Below are the code and all the weights of a small trained network. Each question names an input and a target symbol and asks about switching units off, where a switched-off unit gives its printed mean instead of its output.

import numpy as np


def w(rows, s, z=0):
    codes = np.array(rows[::2]) - 128.0
    scale = np.full(codes.shape[1], s)
    scale[-1] = z or s
    return codes * scale


def f(y):
    return y / 2 * (1 + np.tanh(0.7978845608 * (y + 0.044715 * y**3)))


def softmax(a):
    e = np.exp(a - a.max(-1, keepdims=True))
    return e / e.sum(-1, keepdims=True)


def log_softmax(a):
    a = a - a.max(-1, keepdims=True)
    return a - np.log(np.exp(a).sum(-1, keepdims=True))


def net(x, mask):
    ids = ['Φβγδζστ'.index(c) for c in x.split()]
    T = len(ids)
    res = E[ids] + P[:T]
    u = 0
    for l in range(2):
        q, k, v = (res @ M[l].T for M in (Q, K, V))
        z = softmax(np.where(np.tri(T) > 0, q @ k.T / 3**0.5, -1e9)) @ v
        res = res + np.where(mask[u], z, O[l][:, -1]) @ O[l][:, :-1]
        u += 1
        y = f(res @ A[l][:, :-1].T + A[l][:, -1])
        res = res + np.where(mask[u : u + 4], y, B[l][:, -1]) @ B[l][:, :-1]
        u += 4
    return log_softmax(res[-1] @ U[:, :-1].T + U[:, -1])


Q, K, V, O, A, B = {}, {}, {}, {}, {}, {}
E = w([
[82,153,110],'Φ',
[42,101,173],'β',
[111,200,121],'γ',
[224,15,154],'δ',
[87,250,141],'ζ',
[237,93,107],'σ',
[114,236,190],'τ',
],0.016)
P = w([
[2,55,62],'0',
[120,183,249],'1',
[160,147,191],'2',
[182,159,122],'3',
[165,161,149],'4',
[184,189,141],'5',
[184,195,119],'6',
[171,186,146],'7',
[167,186,129],'8',
[172,173,157],'9',
[147,153,182],'10',
],0.0061)
Q[0] = w([
[154,162,196],'0.h1',
[51,152,13],'0.h1',
[85,31,2],'0.h1',
],0.0069)
K[0] = w([
[138,103,3],'0.h1',
[141,80,148],'0.h1',
[187,123,158],'0.h1',
],0.016)
V[0] = w([
[136,134,254],'0.h1',
[83,157,95],'0.h1',
[192,15,178],'0.h1',
],0.0096)
O[0] = w([
[106,254,166,237],'0.h1',
[181,132,34,172],'0.h1',
[116,93,174,2],'0.h1',
],0.0081,0.0028)
A[0] = w([
[39,197,149,125],'0.n1',
[66,36,67,102],'0.n2',
[11,111,167,249],'0.n3',
[60,254,159,2],'0.n4',
],0.0056,0.0054)
B[0] = w([
[82,157,206,215],'0.n1',
[8,139,112,112],'0.n2',
[211,182,143,252],'0.n3',
[163,48,164,192],'0.n4',
],0.016,0.0041)
Q[1] = w([
[111,91,59],'1.h1',
[254,72,52],'1.h1',
[97,5,64],'1.h1',
],0.0097)
K[1] = w([
[120,153,148],'1.h1',
[166,146,80],'1.h1',
[250,141,142],'1.h1',
],0.019)
V[1] = w([
[23,152,33],'1.h1',
[179,213,81],'1.h1',
[143,115,6],'1.h1',
],0.013)
O[1] = w([
[62,154,27,2],'1.h1',
[249,129,88,129],'1.h1',
[60,12,10,123],'1.h1',
],0.011,0.0066)
A[1] = w([
[189,12,132,85],'1.n1',
[82,2,57,210],'1.n2',
[144,89,103,1],'1.n3',
[35,125,73,59],'1.n4',
],0.0081,0.0053)
B[1] = w([
[35,173,185,235],'1.n1',
[211,160,188,246],'1.n2',
[5,148,173,149],'1.n3',
[87,77,202,198],'1.n4',
],0.012,0.014)
U = w([
[18,183,60,188],'Φ',
[166,86,67,235],'β',
[70,189,97,2],'γ',
[175,143,77,36],'δ',
[66,254,40,123],'ζ',
[113,74,103,91],'σ',
[138,163,33,215],'τ',
],0.0093,0.0079)

Each question gives the input, a string of symbols that net reads in full, and the target symbol t.
The units are the heads (3 rows each of Q, K, V and O) and the neurons (one row each of A and B). Each row of codes is followed by its name. A weight is (code - 128) times the scale printed after its matrix; where a second scale follows, it is the last column's (O, A, B and U).
mask holds one flag per unit, layer by layer, with each layer's heads first. A switched-off unit (its flag False) gives its mean, the last column of its rows in O or B, instead of its output. The means were averaged over made-up inputs and are rounded, as every weight is.
A unit's drop is (log p(t) with every unit on - log p(t) with that unit switched off) / (log p(t) with every unit on - log p(t) with every unit switched off).
The circuit of an input: a set's keep is (log p(t) with only the set's units on - log p(t) with every unit switched off) / (log p(t) with every unit on - log p(t) with every unit switched off). Starting from all 10 units, units are removed one at a time, each time the one whose removal leaves the highest keep (on an exact tie, the one counted first), for as long as the keep stays at least 0.8.
units of the circuit, in order: the units of the circuit, biggest drop first
most important unit: the unit with the biggest drop
k most important neurons: the k neurons with the biggest drops, biggest first
top k neurons in layer l: the k neurons of layer l with the biggest drops, biggest first
input ζ β σ δ γ, target τ: 2 most important neurons	(1.n1; 0.n3)
input γ β δ γ β δ γ τ, target β: 2 most important neurons	(0.n3; 1.n2)
input τ β δ τ, target δ: units of the circuit, in order	(1.h1; 0.n3)
input γ δ β σ δ γ, target β: 4 most important neurons	(0.n3; 1.n2; 1.n1; 1.n4)
input ζ δ γ, target τ: units of the circuit, in order	(0.h1; 1.h1)
input δ δ γ β ζ δ τ ζ ζ, target γ: units of the circuit, in order	(0.n2; 0.h1; 1.h1)
input σ δ γ σ δ δ τ σ δ γ, target Φ: units of the circuit, in order	(0.h1; 0.n2; 1.h1; 1.n2)
input τ β β β, target δ: top neuron in layer 1	(1.n1)
input σ γ δ γ δ γ, target Φ: units of the circuit, in order	(0.n2; 0.h1; 1.h1; 1.n2)
input δ β δ δ Φ σ ζ, target γ: units of the circuit, in order	(0.h1; 1.h1)
input β δ Φ ζ Φ Φ, target ζ: 2 most important neurons	(0.n2; 0.n3)
input τ γ Φ ζ, target δ: units of the circuit, in order	(1.h1; 1.n1)
input τ δ τ β, target δ: units of the circuit, in order	(0.n3; 1.h1)
input σ δ β β δ Φ, target Φ: 3 most important neurons	(0.n3; 0.n2; 1.n2)
input σ β τ γ ζ, target Φ: most important unit	0.n3
input σ δ β τ, target Φ: units of the circuit, in order	(0.n3; 1.h1; 0.n2; 1.n2)
input ζ τ δ β, target τ: units of the circuit, in order	(0.n3; 0.h1; 1.h1)
input γ Φ β ζ δ σ σ σ β, target β: top 3 neurons in layer 0	(0.n3; 0.n2; 0.n1)
input σ ζ σ τ ζ Φ β ζ, target Φ: 4 most important neurons	(0.n2; 0.n3; 1.n2; 0.n1)
input δ τ δ δ δ Φ, target γ: 3 most important neurons	(0.n2; 0.n3; 1.n2)
